Below is a small trained network, with its code and all its weights. Each question gives an input and a class and asks what happens when units are switched off, that is, made to give their printed mean instead of their output.

import numpy as np


def w(rows, s, z=0):
    codes = np.array(rows[::2]) - 128.0
    scale = np.full(codes.shape[1], s)
    scale[-1] = z or s
    return codes * scale


def f(y):
    return y / 2 * (1 + np.tanh(0.7978845608 * (y + 0.044715 * y**3)))


def log_softmax(a):
    a = a - a.max(-1, keepdims=True)
    return a - np.log(np.exp(a).sum(-1, keepdims=True))


def net(x, mask):
    res = np.array(x, float).reshape(1, 3) / 4 @ E
    y = f(res @ A[0][:, :-1].T + A[0][:, -1])
    res = res + np.where(mask, y, B[0][:, -1]) @ B[0][:, :-1]
    return log_softmax(res[-1] @ U[:, :-1].T + U[:, -1])


A, B = {}, {}
E = w([
[152,153,200,154,95,68,204,53,216],'x0',
[123,5,98,221,180,121,64,114,212],'x1',
[18,158,145,54,38,119,65,124,218],'x2',
],0.012)
A[0] = w([
[96,148,78,85,90,201,78,142,118,210],'n0',
[98,155,156,60,8,138,136,181,129,226],'n1',
[194,106,77,208,183,165,154,116,147,250],'n2',
[69,135,214,90,43,115,188,104,125,166],'n3',
[152,171,171,118,91,155,156,106,52,219],'n4',
[83,183,137,38,100,137,121,131,154,213],'n5',
[103,168,230,84,132,110,179,113,123,222],'n6',
[128,41,112,155,192,154,80,180,119,229],'n7',
[126,70,146,186,138,109,142,138,155,165],'n8',
[126,49,95,118,136,190,91,146,110,181],'n9',
[102,69,137,146,112,98,25,178,207,250],'n10',
[184,58,73,152,211,136,168,158,99,250],'n11',
[97,153,177,162,78,60,137,56,155,249],'n12',
[167,189,163,135,142,163,179,102,73,193],'n13',
[173,80,148,189,197,87,208,71,167,220],'n14',
[111,117,196,87,38,137,147,122,119,172],'n15',
[142,201,204,112,93,81,182,75,93,217],'n16',
[68,116,138,121,140,197,23,117,98,206],'n17',
[90,152,138,79,105,147,64,142,86,253],'n18',
],0.011,0.004)
B[0] = w([
[60,174,70,147,174,186,82,169,172,209],'n0',
[76,215,161,141,203,89,214,191,173,249],'n1',
[165,46,238,118,170,159,69,67,100,242],'n2',
[106,173,114,156,148,20,177,90,165,226],'n3',
[177,168,134,224,139,135,144,227,170,207],'n4',
[26,216,120,132,210,37,150,117,124,235],'n5',
[151,119,135,133,146,88,207,145,228,211],'n6',
[50,33,117,79,113,124,95,106,2,235],'n7',
[41,45,198,141,101,89,86,43,90,196],'n8',
[75,107,90,60,119,151,31,139,70,200],'n9',
[64,115,46,149,95,219,94,48,116,249],'n10',
[181,46,208,102,167,144,83,108,19,252],'n11',
[57,128,86,159,68,75,155,69,158,221],'n12',
[227,166,175,190,159,87,142,153,168,203],'n13',
[136,111,207,176,156,157,162,14,186,249],'n14',
[82,201,108,142,93,84,200,124,139,200],'n15',
[185,170,136,67,100,74,210,151,226,232],'n16',
[53,184,90,135,74,173,32,176,58,209],'n17',
[104,203,44,181,194,163,168,218,114,211],'n18',
],0.0075,0.017)
U = w([
[224,153,118,166,150,107,129,179,116,93],'0',
[76,66,155,193,71,142,105,13,199,51],'1',
[53,188,71,132,149,165,89,164,126,252],'2',
[211,125,222,152,140,152,187,77,149,89],'3',
[103,166,131,117,117,2,194,104,192,172],'4',
[92,76,29,116,49,174,84,119,70,39],'5',
[154,64,187,137,186,119,78,94,20,61],'6',
],0.01,0.0036)

Each question gives the input, the list of numbers given to net, and the class t.
The units are the neurons (one row each of A and B). Each row of codes is followed by its name. A weight is (code - 128) times the scale printed after its matrix; where a second scale follows, it is the last column's (A, B and U).
mask holds one flag per neuron, in row order. A switched-off neuron (its flag False) gives its mean, the last column of its row in B, instead of its output. The means were averaged over made-up inputs and are rounded, as every weight is.
A unit's drop is (log p(t) with every unit on - log p(t) with that unit switched off) / (log p(t) with every unit on - log p(t) with every unit switched off).
The circuit of an input: a set's keep is (log p(t) with only the set's units on - log p(t) with every unit switched off) / (log p(t) with every unit on - log p(t) with every unit switched off). Starting from the 12 units with the biggest drops (on a tie, the unit counted first), units are removed one at a time, each time the one whose removal leaves the highest keep (on an exact tie, the one counted first), for as long as the keep stays at least 0.8.
circuit, biggest first: the units of the circuit, biggest drop first
unit that matters most: the unit with the biggest drop
k most important neurons: the k neurons with the biggest drops, biggest first
drop when u is switched off: that unit's drop, to one decimal
input [-1,4,5], class 2: 2 most important neurons -> [n11 n2]
input [0,-1,-7], class 6: circuit, biggest first -> [n11]
input [5,7,-5], class 6: 3 most important neurons -> [n11 n2 n7]
input [-3,-7,-8], class 0: 2 most important neurons -> [n14 n4]
input [-4,-7,7], class 4: 2 most important neurons -> [n3 n1]
input [1,5,6], class 2: 4 most important neurons -> [n14 n2 n11 n17]
input [6,3,-6], class 3: 3 most important neurons -> [n14 n10 n9]
input [-7,-6,-6], class 6: 2 most important neurons -> [n11 n16]
input [7,2,-3], class 1: 2 most important neurons -> [n12 n8]
input [1,2,8], class 2: 2 most important neurons -> [n10 n16]
input [7,4,-6], class 1: 4 most important neurons -> [n14 n8 n1 n12]
input [-8,-7,-5], class 0: 3 most important neurons -> [n13 n4 n10]
input [8,0,-4], class 3: drop when n14 is switched off -> 0.2
input [0,5,3], class 5: drop when n14 is switched off -> 0.1
input [7,-8,-8], class 3: drop when n1 is switched off -> 0.2
input [5,-6,-7], class 3: drop when n12 is switched off -> 0.0
input [6,2,-8], class 3: unit that matters most -> n14
